Below is a small trained network, with its code and all its weights. Each question gives an input and a target symbol and asks what happens when units are switched off, that is, made to give their printed mean instead of their output.

import numpy as np


def w(rows, s, z=0):
    codes = np.array(rows[::2]) - 128.0
    scale = np.full(codes.shape[1], s)
    scale[-1] = z or s
    return codes * scale


def f(y):
    return np.maximum(y, 0)


def softmax(a):
    e = np.exp(a - a.max(-1, keepdims=True))
    return e / e.sum(-1, keepdims=True)


def log_softmax(a):
    a = a - a.max(-1, keepdims=True)
    return a - np.log(np.exp(a).sum(-1, keepdims=True))


def net(x, mask):
    ids = ['αβγδηθμπστφω'.index(c) for c in x.split()]
    T = len(ids)
    res = E[ids] + P[:T]
    r = res
    for j in range(2):
        rows = slice(2 * j, 2 * j + 2)
        q, k, v = (r @ M[0][rows].T for M in (Q, K, V))
        z = softmax(np.where(np.tri(T) > 0, q @ k.T / 2**0.5, -1e9)) @ v
        o = O[0][rows]
        res = res + np.where(mask[j], z, o[:, -1]) @ o[:, :-1]
    y = f(res @ A[0][:, :-1].T + A[0][:, -1])
    res = res + np.where(mask[2:10], y, B[0][:, -1]) @ B[0][:, :-1]
    return log_softmax(res[-1] @ U[:, :-1].T + U[:, -1])


Q, K, V, O, A, B = {}, {}, {}, {}, {}, {}
E = w([
[109,187,95,164,167],'α',
[175,85,227,140,133],'β',
[56,96,107,118,172],'γ',
[210,96,138,122,151],'δ',
[155,127,166,102,162],'η',
[147,111,141,89,148],'θ',
[63,154,176,82,122],'μ',
[185,96,110,139,131],'π',
[184,118,187,83,7],'σ',
[176,101,94,87,200],'τ',
[137,186,225,146,243],'φ',
[192,168,122,38,164],'ω',
],0.018)
P = w([
[114,104,121,107,185],'0',
[253,167,168,213,59],'1',
[88,175,94,99,212],'2',
[141,134,167,149,205],'3',
[249,96,177,175,66],'4',
[121,29,125,77,149],'5',
],0.0074)
Q[0] = w([
[46,159,114,137,132],'H1',
[119,2,75,110,58],'H1',
[50,120,178,115,40],'H2',
[73,210,102,118,192],'H2',
],0.0096)
K[0] = w([
[191,230,127,118,100],'H1',
[98,65,84,123,99],'H1',
[2,108,215,138,58],'H2',
[99,206,106,76,194],'H2',
],0.0081)
V[0] = w([
[156,160,120,102,236],'H1',
[150,83,197,171,115],'H1',
[149,156,60,142,135],'H2',
[93,131,219,2,18],'H2',
],0.0054)
O[0] = w([
[192,95,113,132,207,252],'H1',
[113,152,206,160,55,135],'H1',
[206,97,54,145,133,95],'H2',
[123,254,48,45,143,164],'H2',
],0.0085,0.0035)
A[0] = w([
[127,90,135,65,221,189],'N1',
[15,42,1,168,198,166],'N2',
[41,209,189,133,150,154],'N3',
[37,86,83,157,120,190],'N4',
[197,147,180,141,153,62],'N5',
[78,114,219,185,170,140],'N6',
[182,175,132,119,161,254],'N7',
[5,169,70,74,234,39],'N8',
],0.0085,0.0056)
B[0] = w([
[110,53,71,155,133,255],'N1',
[12,88,198,196,109,182],'N2',
[146,155,179,103,103,229],'N3',
[78,175,254,79,118,152],'N4',
[151,29,204,30,75,172],'N5',
[187,176,238,77,161,187],'N6',
[128,179,90,194,184,250],'N7',
[181,49,105,23,84,214],'N8',
],0.0084,0.0095)
U = w([
[53,175,141,185,116,244],'α',
[155,149,175,128,87,45],'β',
[91,108,160,113,92,94],'γ',
[195,95,96,125,79,55],'δ',
[158,200,93,159,170,250],'η',
[147,142,94,123,129,77],'θ',
[129,124,123,40,97,105],'μ',
[151,110,115,155,50,106],'π',
[107,246,135,127,116,231],'σ',
[99,94,74,154,101,115],'τ',
[155,153,137,105,171,4],'φ',
[162,175,47,103,157,159],'ω',
],0.011,0.0034)

Each question gives the input, a string of symbols that net reads in full, and the target symbol t.
The units are the heads (2 rows each of Q, K, V and O) and the neurons (one row each of A and B). Each row of codes is followed by its name. A weight is (code - 128) times the scale printed after its matrix; where a second scale follows, it is the last column's (O, A, B and U).
mask holds one flag per unit, heads first, then neurons. A switched-off unit (its flag False) gives its mean, the last column of its rows in O or B, instead of its output. The means were averaged over made-up inputs and are rounded, as every weight is.
A unit's drop is (log p(t) with every unit on - log p(t) with that unit switched off) / (log p(t) with every unit on - log p(t) with every unit switched off).
The circuit of an input: a set's keep is (log p(t) with only the set's units on - log p(t) with every unit switched off) / (log p(t) with every unit on - log p(t) with every unit switched off). Starting from all 10 units, units are removed one at a time, each time the one whose removal leaves the highest keep (on an exact tie, the one counted first), for as long as the keep stays at least 0.8.
circuit, biggest first: the units of the circuit, biggest drop first
k most important neurons: the k neurons with the biggest drops, biggest first
heads that matter: for each layer, one digit per head in row order, 1 if its drop is at least 0.15 and else 0, layers parted by /
drop when u is switched off: that unit's drop, to one decimal
input η σ α, target α: circuit, biggest first => (H2 N2)
input α β μ β γ, target α: circuit, biggest first => (N8 N2)
input φ τ μ σ, target σ: circuit, biggest first => (H2 N8)
input τ γ ω, target ω: 2 most important neurons => (N7 N2)
input τ τ α μ μ, target σ: circuit, biggest first => (H2 N8)
input σ θ π μ φ, target β: heads that matter => 11
input μ τ τ μ γ, target α: heads that matter => 00
input φ δ γ, target γ: 2 most important neurons => (N2 N8)
input μ ω ω, target ω: heads that matter => 00
input π γ φ μ β σ, target σ: 2 most important neurons => (N8 N1)
input μ τ μ μ, target μ: 2 most important neurons => (N8 N3)
input μ μ μ β φ τ, target τ: drop when N5 is switched off => 0.0
input τ τ μ μ μ, target σ: drop when N8 is switched off => 0.1
input μ γ τ η α γ, target γ: drop when N4 is switched off => 0.3
